B =
[[  2   1   2   3  -2]
 [ 19 -20  -1 -48  34]
 [ 13 -15  -2 -37  27]
 [ -3   5   2  12  -9]
 [  1   1   0  -1   3]
 [-13  19   4  45 -33]
 [  2   4   4  15 -17]
 [ -5   9   2  22 -16]]
B[0,0] -> 2
B[7] -> [-5, 9, 2, 22, -16]
B[:, 3] -> [3, -48, -37, 12, -1, 45, 15, 22]
B[7,3] -> 22
B[:, 4] -> [-2, 34, 27, -9, 3, -33, -17, -16]
B[6,3] -> 15
B[4,1] -> 1
B[2,4] -> 27
B[0,2] -> 2
B[7,2] -> 2
B[:, 1] -> [1, -20, -15, 5, 1, 19, 4, 9]
B[6,1] -> 4
B[1,4] -> 34
B[4] -> [1, 1, 0, -1, 3]
B[2,3] -> -37
B[2,1] -> -15
B[6,2] -> 4
B[1,1] -> -20

M = 482,148,339,214,809,728,413,435,495,788,413,153,207,479
M[0] = 482
M[10] = 413
M[-2] = 207
M[2] = 339

m =
 19  13   9  -2 -25 -19   5   8  -3  13  28  23  11  -5  22
-10  -2  -3  35 -16  10 -14   1  13  33   5  13  14   7  27
-19 -29  12   9   9   5  -6 -19  17  -3 -10 -25  14  14 -31
-31   5   0  24   1  10  -1   1 -20  33  13  13   8  29  17
 -6   2   0 -14  30  29  16 -12  -7  10 -10 -25   1   1 -15
 -2  13  15 -25  22  25  -3 -15 -28  16 -10 -25  -9  14   1
 19   5 -24  12 -12 -29  -9   1  -3  23   5   4 -22  -2  27
 10   9  30  -2 -25 -14  19  18 -12   0  32  13   4  11  22
 15  21  12  -2 -25 -29  13  -5   1  -3  32  18   4  -5  27
-14  -6  21   5 -12   5  13  11 -16   0   9   9  14   7   1
-23 -33  12   5  13   5  -3 -15  13   3 -13 -20   1  26 -31
-23  -6   3 -10  -8  10 -14  15 -32 -10   5 -34  28  20   6
 19   2   9  -6   5 -14   2 -22 -12   0  -6 -20 -19  -8 -21
-14 -10  -3   1   1  -9   2  18  25  23  13  18  -2  -2 -10
-10  21  12 -14   9  29  16  -2 -24  10   2  -1  -9  29   1
m[0][0] -> 19
m[10][0] -> -23
m[13][9] -> 23
m[:, 2] -> [9, -3, 12, 0, 0, 15, -24, 30, 12, 21, 12, 3, 9, -3, 12]
m[2][1] -> -29
m[:, 11] -> [23, 13, -25, 13, -25, -25, 4, 13, 18, 9, -20, -34, -20, 18, -1]
m[:, 6] -> [5, -14, -6, -1, 16, -3, -9, 19, 13, 13, -3, -14, 2, 2, 16]
m[6][11] -> 4
m[10][6] -> -3
m[10][5] -> 5
m[13][4] -> 1
m[0][10] -> 28
m[8][10] -> 32
m[9][9] -> 0
m[7][5] -> -14
m[:, 10] -> [28, 5, -10, 13, -10, -10, 5, 32, 32, 9, -13, 5, -6, 13, 2]
m[7][6] -> 19
m[4] -> [-6, 2, 0, -14, 30, 29, 16, -12, -7, 10, -10, -25, 1, 1, -15]
m[7][8] -> -12
m[0][6] -> 5
m[4][12] -> 1
m[2] -> [-19, -29, 12, 9, 9, 5, -6, -19, 17, -3, -10, -25, 14, 14, -31]
m[7][4] -> -25
m[12][5] -> -14
m[11][9] -> -10
m[7][3] -> -2
m[7] -> [10, 9, 30, -2, -25, -14, 19, 18, -12, 0, 32, 13, 4, 11, 22]
m[3][4] -> 1
m[14][8] -> -24
m[6][13] -> -2
m[6] -> [19, 5, -24, 12, -12, -29, -9, 1, -3, 23, 5, 4, -22, -2, 27]
m[8][12] -> 4
m[13][2] -> -3
m[7][1] -> 9
m[9] -> [-14, -6, 21, 5, -12, 5, 13, 11, -16, 0, 9, 9, 14, 7, 1]
m[1][7] -> 1
m[9][3] -> 5
m[12][7] -> -22
